[128 = 0]

sek-rariv: [ 99 113 125 107 172 118  96 126 140 165 147 145 126 115 133 145 110 134
 136  94  65 126 155 132 187]
nomep-zedu: [110  97 117 123 158 153 110 115 160 147 145 121 125 168 145 140 122 166
 133 106 112 137 147 134 169]
nokos-lapor: [ 98 146 144 152 135 120 136 113 104 112 147 124 110 103 149 135 121 142
  95 168 139  98 112 154  94]
sek-rariv: [ 84 119  99 129 118 121 122 147 130 129 138 163 129 154 127 151 145 110
 143 126 109 142 149 122 154]
vum-miz: [132 135 136 146 141 103 121 123 155 130 119 145 122 149 117 132 143 115
 150 128 132 135 155 121 142]
nokos-lapor: [140 124 138  99 147 101  99 139 158 154 155 119 125  96 133 124 111 132
 120 126 107 110 155 131 130]
nomep-zedu: [171 112  99 104 112 153 150 149 187  99 142  98 157 132 129 102  85 139
 122 137 142 160 135 111  89]
vum-miz: [ 86 126 102 103 123 159 127 167 191 124 109 147 121 129 118 112 140  95
 159 122 108 142 105 156 114]
nomep-zedu: [136 126  98 119 121 157 144 150 156  91 155 128 143  84 142 150  91 153
 109 134  98 145 118 123  89]
dapi-fad: [105 133 101 165 155 133 112 151 252 139 154 166 104 139 140 137 135 125
 169 152 129 122 165 156  80]
nomep-zedu: [119 139 146 128 115 121 134 118  96  94 139 108 118 115 143 140 137 150
  88 156 146 111 110 140 108]
dapi-fad: [124 116 115 106 150 146 130  88  70 109 144  99 144 149 164 141 105 170
  98 100 110 126 127 135 177]
nomep-zedu: [114 124 109  88  97 133 142 135 139  26 146  95 140 162 153 153 139 163
  81 152 141 154 126 131 126]
dapi-fad: [ 98 105  86 133  92 146 139 142  74 152 135 149 143 165 127 133 135 110
 138 121 133 142 130 108 148]
sek-rariv: [179  95 124 118 120 105 106 140 129 163 134 144 152 146  99 159 132 137
 148  82 100 168 182  57 194]
sek-rariv: [151 112 121 165  90 161 157 121  84 131 109 128 139 161 114 132 139 139
 133 126 164 153 108  94 122]
vum-miz: [131  86 209 164 110 168 116 147 161 224  94 114  87 101  69 104 149 151
 129 144 158 132  69 113 103]
diru-furu: [120 109 138 116  73 126 126 182 146 139 121 139 124 112  89 133 153 110
 125 148 134 152 114  98 110]
vum-miz: [137 124 120 131 135 138 130 121 125 118 134 130 135 128 134 147 120 147
 126 114 113 138 133 119 140]
sek-rariv: [134 122 137 145 104 151 126 128  79 147 141 123 117  97 136 154 141 162
 104 132 137 108  99 125 103]
dapi-fad: [ 80 149 154 112 138 127 125 104  98 109 104 106 103 143 144 104 156 118
 112 142 150  92  89 185 132]
nomep-zedu: [112 126 147 150 126 157 146 127 119 147 115 122 117 101 118 107 112 128
 120 147 137 122  84 140  95]
nokos-lapor: [159 115 114  77 106 111 126 167 146 108 177 106 154  68 132 135  79 144
  85 143 100 140 147  99 101]
vum-miz: [ 97 107 159 107 137 121 111 149 188 121 110 133 115 136  95 139 143 132
 129 125  96 165 128 117 172]
nomep-zedu: [120 104  65 151 141 171 145 121 139 124 143 155 154 174 143 155 102 147
 156  95 100 169 153 107 159]
nokos-lapor: [141 160 181  99 153  94 140  85  72 101  53 100 135 140 102  78 135  83
 131 104 132 129  98 139 186]
nokos-lapor: [104 127 143 186 149 147 159 100 120 122 126 132 122 132 126 126  98 145
 116 157 136 139 110 128 115]
diru-furu: [130 132 141 198 148 100 131 116 130 163 159 158 118 108 125 146 105 135
 128 161 132 118 162 108 105]
diru-furu: [ 71  76 178  97 157 140  96 145 158 217 141 108 106  96 103  99  93 143
 104 132  90 127 108 135 164]
diru-furu: [157 154 103 202 151 132 137  91 128  90 145 163 124 143 159 194 143 169
 145 120 129 125 160 122 115]
vum-miz: [144 169 131 125 113  79 133 147 155  95  91 152 129 131 102 109 161  59
 163 139 144 132 143 127 112]
diru-furu: [127 121 133 129  81 116 125 152 113 144 124 131 122 141 111 123 162 108
 129 148 164 125 126 114 111]
sek-rariv: [118 134  75 120 129 149 124 122 103 125 133 146 138 155 157 144 143 122
 153  93 116 118 137 145 145]
diru-furu: [131 147 106 144 177 130 143  88 113 143 124 127 142 143 151  86  85 104
 152 115 130 107 140 155 131]
sek-rariv: [164 154 142 113 111 103 118 139 136 128  92 131 123 124 109 109 169  88
 156 116 150 115 126 132 116]
vum-miz: [167 131 149 151 104 147 153 121  85 116 112 116 135  96 113 135 121 147
 109 131 141 139  92 102 103]
nokos-lapor: [ 87 118  82  80 122 157 135 142 118 106 114 133 149 157 135 120 124 104
 142  96  96 152 115 141 169]
dapi-fad: [ 95 130 111 126 116 131 133 128 107 121 124 134 126 157 136 123 144 111
 132 135 141 123 123 142 133]
diru-furu: [143 144 123  90  78 106 126 161 121  82 131 120 132 108 127 139 159 115
 108 145 142 124 122 124  97]
nokos-lapor: [101 116 128 180 105 168 145 113  66 134 119 145 115 148 128 165 157 157
 122 129 142 134  93 119 132]
dapi-fad: [ 63 131 144 131 132 143 119 122 100 150 118 131  98 129 137 120 153 121
 122 140 133  96  90 173 129]
nomep-zedu: [108 128 159  92 136 127  90 137 201 107 123 105  92 141 137 136 180 154
 119 133 137 111 119 170 128]
vum-miz: [103 120 107 180 184 180 113 104 139 200 183 142 104  88 178 145  87 181
 130 125 105  76 124 172  88]
dapi-fad: [101 149 150 115 172 138 108 105 128 112 117 125 104  98 148 148 140 151
 120 105  89 102 100 175 148]
sek-rariv: [190 112 149 135 127 128 138 121 125 136 107 119 149 124  95 128 109 140
 134 103 121 167 134  74 154]
dapi-fad: [170 154 156 103 111  94 141 121 101  84  98 103 140 116 112 109 136 107
 113 132 147 131 117 117 126]
vum-miz: [ 99 129 135 119 108 149 158 133  94  91 125 110 132 102 128 120 106 133
  88 156 127 137  80 135 105]
diru-furu: [ 82  93 135 188  93 158 129 130 115 162 130 148 100 187 117 159 178 156
 130 153 170 139 118 114 131]
dapi-fad: [100 104 133 106  97 133 153 112  10 110 131 102 151 141 127 132 108 142
  73 131 124 148 100 100 177]
nokos-lapor: [156 136  95 102  76 124 131 163 135  90 141 126 140 125 135 141 152 121
 124 137 149 130 135 118  87]
vum-miz: [139 104  95  79 104 160 119 146 120 139 131 110 145 146 137 121 134 134
 133  94 124 135 122 126 144]
nokos-lapor: [138 129 136 121 134 138 143 115 100 128 105 116 140 122 119 107 110 119
 127 114 123 136 107 125 142]
vum-miz: [125 140 166 140 132 106 126 117  94 147 142 112 112  84 131 116 115 132
  95 161 143  92 113 140  98]
nokos-lapor: [151 134 136 165 123 148 142 113 109 144 110 129 124 131 122 120 135 130
 141 127 155 122 109 125 106]
diru-furu: [138 131 157  82  95  94 113 159 132  85 146 108 124  80 121 155 143 146
  78 151 116 130 124 114 116]
diru-furu: [119 111 136 163 163 165 149  76 118  94 107 120 133 184 133 151 118 178
 126 105 118 168 119 118 187]
dapi-fad: [180 100 155 138 173 161  99 122 203 205 131 113 116 102 117 116 103 170
 152  93 112 125 133 124 126]
dapi-fad: [108 126 136 119  90 112 150 142 126 102 104 117 132 169 105  92 144  90
 123 164 172 147 118 121 121]
sek-rariv: [162 113 164 125 122 101 115 136 144 152 127 118 127 117 100 126 128 134
 121 131 133 139 145  94 139]
sek-rariv: [132 145 112 102 130 111 110 141 135 111 146 137 128  99 145 150 137 126
 126 118 103 111 141 141 122]
sek-rariv: [ 59 121 111 129 130 116 109 134 144 168 119 152 109 203 129 101 170  80
 167 136 154 112 149 160 156]
nomep-zedu: [129 141 129 189 123 140 160  97  41 140 138 135 130 104 140 135 104 139
 108 150 147 108 105 122  96]
diru-furu: [112 137  90 169 156 153 149 147 183 137 138 177 135  86 124 134  79 109
 162 129  82 147 132 129  92]
nomep-zedu: [101 122 150 150 139 156 141 126  97 167 130 130 118  69 120 118  90 135
 109 140 106 117  82 136 106]
nomep-zedu: [118 172 129 161 123 110 115 122 108  99 122 166 100 111 143 181 190 126
 140 129 127  95 124 152 108]
nokos-lapor: [148 114 105 160 103 159 150 135 144 121 109 144 140 169 111 136 141 128
 157 119 148 167 128  98 124]
[136 118 157 140 166 120  99 110 125 206 140 124 111 106 129 116 115 141
 134 115 119  95 139 136 142] | nomep-zedu
[101 123 132 139 114 162 150 134 142 118  95 127 121 150 112 106 138 115
 138 140 147 146  88 140 115] | nomep-zedu
[142 148 105 129 145 133 160 122 139  82 114 135 154 115 128 117  88 108
 138 121 105 153 126 125 121] | diru-furu
[181 111 125 131 100 137 124 152 118 187 108 141 143 114  91 118 133 107
 162  96 129 143 129  84 129] | dapi-fad
[106 114 178 138 123  96 129 145 167 132 134 120 112 114  96 115 118 126
 100 182 140 143 131 111 116] | sek-rariv
[102 114 155 206 141 141 161 100 120 115 128 140 120 144 114 151 105 163
 108 164 135 161 119 102 131] | nokos-lapor
[140 159 131  97 147 100 135 131 166  18 111 137 142 103 123 172 126 133
 117 112  69 170 138 118 159] | dapi-fad
[139 144 140 147 155  92 108 109 117 154 165 129 115 102 152 136 118 140
 115 144 132  83 159 141 111] | diru-furu
[133 134 119 162 131 126 108 137 150 150 157 159 109 105 140 170 147 148
 139 131 120 107 149 129 100] | diru-furu
[120 105  64 171 152 184 153 128 125 161 144 175 157 123 132 150  69 135
 164  89  72 166 138 100 144] | nomep-zedu
[153 108 145 109 139 125 127 134 133 175 141 101 141  92 115  87  73 126
 114 131 121 127 129 113 120] | nomep-zedu
[159 136 160 128 152  84 122 112 120 132 140 116 133  98 122 125  99 134
 108 135 118 122 153 110 139] | diru-furu
[ 75 115 142 119 147 129 101 119 136 142 111 139 105 172 126 142 169 131
 142 108 113 129 128 148 190] | nomep-zedu
[164 161 124 116 102  96 123 133 138  62 138 118 125 127 147 152 166 135
 113 147 158 111 145 134  91] | nomep-zedu
[165 119 167 105 126  84 118 112 107 161 129  82 134 146 118  76 118 117
 110 143 174 109 150 115 139] | nomep-zedu
[113 128 127 119 118 121 132 118  99  89 141 115 130 143 145 147 135 149
  97 141 134 129 128 129 139] | nomep-zedu
[126 141 123 151 137  99 127 155 156 164 159 158 126  63 121 119  89  97
 134 160 110 111 150 124  76] | diru-furu
[111 104 153 152 145 137 113  93 102 169 130 115 109 174 136 131 146 162
 123 123 151 114 131 133 166] | diru-furu
[ 92 102  96 119 142 124 115 138 137 126 180 146 138 131 148 171 102 156
 111 125  80 145 168 113 163] | sek-rariv
[135  74 174 126 114 126 127 104  88 137 130  87 134 180 107 140 128 184
  84 130 147 167 134  75 199] | vum-miz
[161 128 152 119 118 100 125 106  87 137 110 104 135 161 119 106 145 119
 125 122 164 122 139 112 155] | diru-furu
[ 98 136  85 103 173 125 126 126 158 104 125 158 148 142 138 135 101 102
 160  89  62 152 157 139 183] | sek-rariv
[163 143 106 112 125  95 113 123 125  81 169 123 138 128 163 173 137 159
 107 126 125 116 175 119 127] | nomep-zedu
[ 97 111 125 138 159 162 127 112 140 148 127 129 121 143 136 126 112 147
 135 114 110 133 116 145 151] | diru-furu
[116 145 135 107 115 103 113 137 140  90 114 133 116 145 127 145 178 116
 130 129 133 125 133 141 140] | nomep-zedu
[ 75 113 153 125 133 125 125 117  89 153 102 131 118 157 110 114 141 110
 127 125 123 134 109 133 182] | nomep-zedu
[147 114 139 152 123 121 144 128 155 108 115 134 139 156 100 138 124 134
 134 134 133 175 146  86 147] | nokos-lapor
[148 161 129 130 141 100 128 117 158  89 133 120 123 128 147 120 133 121
 128 148 150 107 147 150  95] | dapi-fad

fupo-meko: [155 127 142 178 163 110 159 134 132 131 115 101 111 147 131 126  93 126
 133  86 135  95  99 161 120]
pipu-suk: [144 127 137 142 145 105 138 131 135 124 128 125 114 141 134 138 117 129
 142 114 135 104 133 120 123]
fupo-meko: [190 149 133 183 188  62 161 154 141 137 129  89  55 198 147 155 107  91
 137  80 118  73 105 179 135]
pipu-suk: [118 142 131 131 124 150 142  97 129 127 144 124 102 117 135 116 145 139
 124 145 159 145 106 109 120]
tik-tegol: [ 84  93 155  74 118 108  99 145 159 112 126 171 147 125 131 172 138 153
 175 122 114  97 187  77 156]
pipu-suk: [165  61 142 179 190  96 127 121 165 108 116 126 127 157 123  74  58 145
 136  66 154 111 115 140 101]
muz-nodok: [120 122 124 105 115 138 124 121 113 129 122 127 158 104 131 115 155 118
 141 158 122 127 144 113 138]
muz-nodok: [145 133 117 158 162 126 135 138 147 122 130 101 106 163 159  87 123 116
 134 146  88 104 123 143 141]
pipu-suk: [126 144 146 150 143 123 146 122 136 120 134 125 102 132 143 137 121 139
 148 122 146 100 123 106 118]
fupo-meko: [124 147 135 169 150 146 129 130 115 129 127 116 112 127 132  94 116 103
 122 112 153 134  86 162 111]
tik-tegol: [128 110 150 119 140  99 116 110 143 120 145 156  92 133 116 149 125 133
 139  91 194 137 125 105 111]
pipu-suk: [124  76 133 136 149 132  99 120 147 118 125 144 138 131 110  80  99 131
 118  93 156 158 112 147 115]
muz-nodok: [140 147 130 146 149 114 121 120 134 132 153 130  59 157 125 130 129 105
 108 100 175 155  89 153 114]
fupo-meko: [126 127 126 134 145 124  98 145 130 118 131 140 128 138 136 100 125 103
 136 132 125 128 136 130 122]
muz-nodok: [ 99 180 133 106  91 152 102 110  78 134 151 162 116  81 110 145 168  95
 115 144 211 180 110 107  90]
pipu-suk: [132 172 116 134 117 126 129 146 129 128 141 132 103 148 138 159 124 132
 113 142 105 126 137 120 122]
pipu-suk: [ 98 136 144 142 136 144 110 130 142 115 139 150 108 129 131 121 111 140
 130 112 154 138 115 118 112]
fupo-meko: [101  95 124  87 108 121  77 155 166  98 130 185 172 134 129 142 101 176
 141 144  82 124 208  60 127]
muz-nodok: [103 178 133 134 129 149 110 142  98 120 133 133 132 107 156 104 163  86
 157 175 131 111 136 106 120]
muz-nodok: [ 97 168 151 143 119 137 122 152 112 125 126 148 126 114 126 166 112 127
 138 106 146 113 124 124 109]
tik-tegol: [119 111 134 101 128 106 116 145 145 124 126 140 133 141 133 154 137 131
 150 127 101 105 161 115 153]
tik-tegol: [101 197 111 148 108 183 143 134 122 136 143 107  97 134 151 123 143 132
  99 171  90 145  98 144 137]
tik-tegol: [ 89 151 127 124 106 165 122 140 136 125 132 138 132 123 135 138 124 153
 119 144  99 136 130 121 135]
fupo-meko: [159 114 141 136 136 109 164  87 111 128 124 114 134 101 125 123 136 133
 150 127 183 110 124  94 106]
muz-nodok: [130 132 130 168 159 137 160 141 150 144 120  81  87 168 141 119 115 122
 115  98  89 112  76 206 165]
muz-nodok: [135  74 136  97 124 100 129 125 143 128 113 138 160 124 111 152 120 151
 143 106 121 114 158 115 144]
tik-tegol: [ 89 179 130 126 121 155 110 149 125 121 142 137 109 130 156 127 154 112
 141 166 107 120 134 114 137]
fupo-meko: [128 123 117  81  90 125 147 114 130 143 131 124 134 121 118 177 158 153
 118 147 105 137 147 114 157]
tik-tegol: [144 143 120 164 134 138 131 117 123 131 139 127 101 135 111 115  96 131
  86  99 166 168  85 155  92]
pipu-suk: [146 132 135 151 148 103 137 144 138 121 124 126 118 149 137 142 102 133
 140 110 118  94 139 123 121]
tik-tegol: [153 133 113 133 123 146 174 101  95 143 109  75 162  98 144  90 166 111
 139 180 106 108 119 134 146]
pipu-suk: [143 146 151 155 150 102 163 132 131 122 123 113 111 136 150 154 119 136
 166 120 130  65 137 103 125]
fupo-meko: [155 132 117 139 160  96 121 160 131 139 125 104 100 174 140 124 138  76
 129 115  92 110 120 186 156]
muz-nodok: [115 145 143 154 154 129 138 148 134 134 124 107  97 150 145 129 131 104
 142 108 114 100 100 171 151]
tik-tegol: [127 150 125 147 132 143 123 128 111 126 130 125 128 119 133 103 129 109
 124 139 141 136 114 133 110]
fupo-meko: [101  97 142 161 141 152 112 157 152 110 103 142 175 127 123 101  57 166
 129  92  96 114 132 141 117]
[125 135 103 128 111 161 120 115 130 130 140 127 125 128 122 100 126 140
  86 149 120 178 110 138 121] | pipu-suk
[123 125 129 126 129 118 116 147 149 117 131 146 127 146 131 146 105 150
 130 121 105 117 153 111 127] | fupo-meko
[122 111 128 130 120 128 118 136 153 126 131 149 122 144 105 154  84 166
  96  86 126 154 123 141 119] | tik-tegol
[122 137 124 125 134 109  96 169 150 123 136 150 106 168 130 155 110 122
 120 108  96 127 145 143 136] | tik-tegol
[155 141  69 126 116 179 136  87 112 132 141  86 141 118 153  25 177 110
  93 233  91 177 116 123 133] | muz-nodok
[101 117 124 102  99 161 120 114 118 130 124 137 163  94 117 116 143 141
 121 149 130 155 131 117 131] | fupo-meko
[134 170 119 111 111 101 118 165 118 134 135 139 112 149 132 190 140 110
 127 136  96 113 158 125 136] | pipu-suk
[128  95 136  98 129 107 119 126 130 125 120 136 152 119 126 132 145 122
 156 131 128 111 157 110 143] | muz-nodok
[195  95 109 132 148  90 157  95 130 136 128  97 117 145 123 109 133 122
 118 128 139 130 123 134 127] | pipu-suk
[115 124 138 145 137 155 139  89 139 120 143 126 102 117 133  92 128 148
 125 131 174 149  95 111 111] | pipu-suk
[147  72 125  71 105  93 107  97 129 124 135 165 154 107  93 149 138 146
 126 120 175 161 166  80 113] | muz-nodok
[171 129 113 138 133 105 158 130 123 135 117  99 137 141 134 136 124 128
 126 139  94 102 141 133 135] | pipu-suk
[149 115  92 149 114 175 161 108 122 136 109  84 177 113 129  68 112 157
  90 167  73 148 111 151 133] | pipu-suk
[ 93 102 134 168 131 193 138 136 134 117  91 111 202  97 133  62  77 167
 128 129  82 115 113 147 128] | pipu-suk
[113 173 140 140 127 126 103 143 112 113 142 160 115 119 136 140 124 113
 141 134 162 122 141  91  90] | muz-nodok
[121 161 112 139 127 162 133 122 110 134 133 103 121 121 148  86 160  99
 121 173 114 139 105 144 136] | muz-nodok
[139  72 129 117 138 118 124 128 128 125 100 121 187 113 121  97 122 126
 149 126 109 109 151 132 141] | fupo-meko
[146 131 115 171 119 143 158 133 153 130 124 119 122 151 110 150  50 197
  72  90  98 145 106 150 107] | muz-nodok
[155 130 102 149 134 136 133 123 142 117 134 118 130 145 141  91 106 149
 108 157  96 134 138 112 114] | muz-nodok
[112 149 134 162 147 137 102 153 140 112 136 147 109 146 138 111  94 125
 125 113 131 128 120 131 105] | fupo-meko

tek-bot: [146 135 131 132 135 142 130  97 143 151  89 143 107 143 104  93 154  79
  92 120 104 105 146  87 112]
sobi-kelo: [122 149 127 140 119 112 110 128 157 126  79 147 115 115 138 135 149 118
 146  83 129 173 152 115 137]
guf-naze: [118 127 106 112 120 130 116 156 118 102 138 150 155 117 152 132 125 105
 114 133 146 129 118 130 141]
sune-ravo: [138 131 110 109 106 169 120 140 111 125 150 154 160 101 182 146 108 113
  72 145 132 100  98 134 163]
sobi-kelo: [118 142 113 146  93 150 134 154 132 123  75 152 148  98 135 144 125  92
  93 124 133 122 138 117 159]
tek-bot: [139 117 113 125 127 123 101 149 139 142 151 136 131 115 136 152  85 141
 127 141 101 130 139 155 165]
pife-sipot: [119 139 121 113 155 100 113 113 146 115 118 132 133 152 130 122 143 120
 135 112 145 141 129 125 119]
sune-ravo: [139 157 158 142 106 147 135  98 128 158 108 141 119 113 165 168 131 161
 113 128 115 153 117 128 138]
guf-naze: [146  97 125 135 121 118  96 150 145 139 164 109  83  97 125 115 111 161
 195  81  94 160 156 145 140]
sobi-kelo: [116 140 132 144 108 150 153 122 112 117  91 149 144 138 116 111 158  79
  82 156 151 118 126  94 105]
guf-naze: [108 107 129 147 110 150 181 158 101 109 133  69 145 107  98 126 112 155
 147 129 157  76 110 150 132]
pife-sipot: [110 123 106 134 124 122 106 126 142  94 131 131 143 138 141 107 142 108
 123 118 176 152 130 130 125]
tek-bot: [110 148 140 159  99 129 119 108 130 114 105 158 132 139 149 132 161 116
 112 146 167 196 134 113 106]
tek-bot: [181 134 143  88 143 170 148 113 113 188 140 125 111  99 147 146 100 145
  97 114  46  42 101 123 160]
pife-sipot: [124 114  94 118 139 120 114 156 150 112 114 116 133 116 111 108 117 102
 139  88 129 100 144 132 153]
sune-ravo: [152 122 104  70 148 137 114 156 122 127 145 140 129  98 153 114 122 103
 130  80  91  76 114 118 153]
guf-naze: [159 108 133 104 156 101  91 128 143 152 180 115  81 120 133 122 111 172
 194  87  75 149 142 145 131]
sobi-kelo: [120 128 106 119 114 142 143 178 110 118 107 147 159 104 120 142 109  89
  99 146 119  88 128 124 156]
sune-ravo: [128 105 135 144 119 148 135 108 112 123 178 101 130 142 129 111 122 151
 118 162 156 124 110 143 110]
pife-sipot: [134 139 119 168  92 141 110 136 173 149  61 133 104  84 129 141 122 122
 133  69 108 153 169 125 174]
sune-ravo: [119 139 148 156 162 100 123  42 169 138 120  88 114 193 109 118 145 169
 131 131 168 156 130 141  96]
tek-bot: [129 141 127 131 136 139 126  83 157 127 103 106 124 134 145 113 149 134
 117  80 154 118 118 124 131]
pife-sipot: [127 137 124 126 142 111 112 113 152 128 107 132 120 140 126 121 140 120
 134 104 130 143 140 121 126]
sobi-kelo: [122 177 166  86 169  92 171 120  98 145  91 153 142 156 120 175 149 138
 133 154  98 115 105 108  99]
sobi-kelo: [111 155 125 141 107 132 145 145 129 119  53 162 141 118 117 132 155  74
 102 124 134 133 144  93 128]
guf-naze: [141  84  93 120 129 108  76 181 150 117 165 126  96  98 114  93 107 115
 189  79  96 150 170 138 148]
tek-bot: [122 156 141  90 152 106 141 126 104 115 106 169 135 150 132 121 175  89
 126 133 124 135 117  86  86]
sune-ravo: [126 151 168 163 108 127 148 103 129 155 101 124 109 125 130 166 134 175
 143 137 121 170 132 132 120]
tek-bot: [149 134 123 126 134 145 118 101 146 151 104 146 118 136 123 109 136  90
  85 123 105 105 139 104 133]
sobi-kelo: [126 140 127 129 108 136 138 163 120 137 105 141 140  93 140 169 107 135
 126 127 107 122 129 136 162]
sobi-kelo: [123 121 137 134 140  96 132 144 133 126 109 122  96 134  82 103 150 118
 183 104 109 151 161 109  98]
sune-ravo: [110 120 143 165 105 121 127 118 133 107 128 108 103 127 124 104 161 148
 175 101 166 190 141 124  95]
sune-ravo: [132 109 107 115 113 155 109 134 120 100 167 130 135 111 165  95 138 110
 118 106 156 123 110 126 130]
guf-naze: [125 117 106 106 117 147 113 141 120  92 155 130 139 106 171 101 145 112
 129  91 160 125 106 124 132]
pife-sipot: [109 146 119 131 133 111 113 112 153 107 106 127 143 138 149 137 141 134
 131 103 169 157 125 136 134]
tek-bot: [113 129  89 117 172  76  82 117 188 102  95 127 130 164 104  94 143  88
 144  79 154 144 162 124 130]
pife-sipot: [129 112 115 131 110 131 113 163 120 118 139 148 123 111 124 114 126 101
 135 131 118 143 145 119 130]
guf-naze: [119 137 131 111 150  93 119 132 125 118 131 146 131 150 124 134 139 124
 147 139 128 155 132 123 108]
guf-naze: [150 112 122 113 135 155 123 105 135 132 152 103 110 117 144  91 135 131
 127  82 124  91 113 123 130]
pife-sipot: [136 174 155 111 149 121 156 104 120 165  76 161 139 148 124 173 133 119
  87 162  90 107 119 107 126]
tek-bot: [125 152 159 118 127 102 138 142 100 135 113 173 114 134 125 147 158 120
 152 151  99 177 137  98  91]
sune-ravo: [117 114 104 133 116 140 108 127 132  96 147 132 145 134 144  99 137 101
 106 131 174 137 123 128 125]
guf-naze: [111 123 133 121 150  96 159 167 106 128 135 108 149 140  83 163  92 155
 154 173 114 101 127 155 131]
guf-naze: [126 133 126 105 134 116 116 140 118 118 151 143 138 125 156 144 125 139
 140 130 130 145 115 137 130]
pife-sipot: [142 135 143 159 138 126 115  63 186 158  96  85  85 135 123 117 139 169
 150  61 127 145 146 135 134]
tek-bot: [113 153 169 101 165  93 183 114 102 112  86 111 103 151  92  97 205 125
 193  80 131 125 118  78  51]
sobi-kelo: [133  70  93 170  67 168  92 176 135 108 177 111 110  74 134  89 101 120
 146 107 141 150 155 148 158]
sobi-kelo: [122 120  96  63 186 109 126 135 107  96 162 142 173 177 115  96 130  71
  87 168 144  60 100 117 108]
pife-sipot: [127 156 110  96 158 106 135 153 143 138  62 152 149 125 108 153 118  87
 109 112  92  82 140 114 160]
sune-ravo: [157 145 145  89 139 133 129 125 129 152 124 123  97  86 169 144 137 164
 171  47  80 116 112 122 145]
[129 122 115 176 130 128 114  88 193 144  75  89 104 139  89 103 125 125
 124  84 140 126 167 133 146] | sobi-kelo
[136 116 118  96 163  95 103 137 135 122 155 132 114 142 119 107 131 122
 163 109 109 134 138 126 116] | guf-naze
[131 116 100 118 132 105  95 178 137 131 136 159 138 118 115 146  88 105
 129 151  94 135 157 142 161] | guf-naze
[137 150 157 143 136 105 115  90 146 158 107 149  99 151 125 143 144 143
 136 137 105 181 148 116 108] | guf-naze
[108 107 112 141 125 104 130 176 121 103 116 135 128 134  72 100 133  85
 151 145 131 138 163 114 108] | sune-ravo
[130  95  93  99 140 127  76 125 128  85 205 139 135 146 162  71 142  98
 124 124 169 146 116 128 109] | sobi-kelo
[116 129 122 151 118 102  99 138 145 122 115 155 123 139 116 131 131 111
 137 145 133 188 162 126 123] | tek-bot
[138 110 112 150 131 142 123 110 155 139 104 114 112 141  84  81 130  86
 101 121 121  96 156 110 127] | tek-bot
[127 145 154 153 114 139 140  89 133 139 105 126 113 135 136 130 155 142
 122 124 141 155 126 115 108] | guf-naze
[130 135 122 114 122 128 120 154 116 135 146 149 152 112 156 176  91 144
 113 159 111 127 116 152 162] | guf-naze
[128 127 122 103 159 107 140 147 127 134 129 110 139 131 107 147 101 143
 143 127 106  86 124 146 145] | sune-ravo
[135 134 117 113 167 124 112  72 154 137 139 117 147 174 135 123 117 129
  80 145 146  96 110 141 133] | sune-ravo
[152 108 119  71 183  91 135 182 111 150 145 132 112 130  68 119 100 106
 166 131  39  64 147 119 128] | tek-bot
[130 136 156 124 114 137 151 135  91 136 148 138 127 118 144 152 131 154
 137 155 116 141 109 127 113] | sobi-kelo
[134 109 149 163 106 149 123  86 126 129 165 108  98 139 135  94 150 152
 136 134 153 167 126 125  92] | sobi-kelo
[127 109 122 147  83 164 127 152 104 113 154 139 132 100 147 115 128 114
 115 145 143 141 124 125 129] | sobi-kelo
[108 139 129 133 143  90 118 119 151 108 104 121 120 145 119 120 155 133
 169  94 155 171 143 125 109] | tek-bot
[123 131 153 169  78 148 134 128 122 132 132 116 110  90 160 156 129 183
 159 112 142 184 126 145 135] | guf-naze
[125 106  96  72 158  98 113 193 104  98 169 146 147 125 118 114 113  95
 154 132 109 100 127 129 130] | sobi-kelo
[113 164 130 162 109 137  99  54 178 115  79 138 131 144 182 125 174 127
  95  85 198 194 125 118 127] | tek-bot
[132 145 151 123 103 175 162 106  90 129 136 135 144 116 171 139 146 136
  86 148 145 108  82 115 117] | tek-bot
[130 143 120 163 116 138 124 110 155 152  61 162 133 148  92 126 128  66
  58 167 115 123 164 102 137] | guf-naze
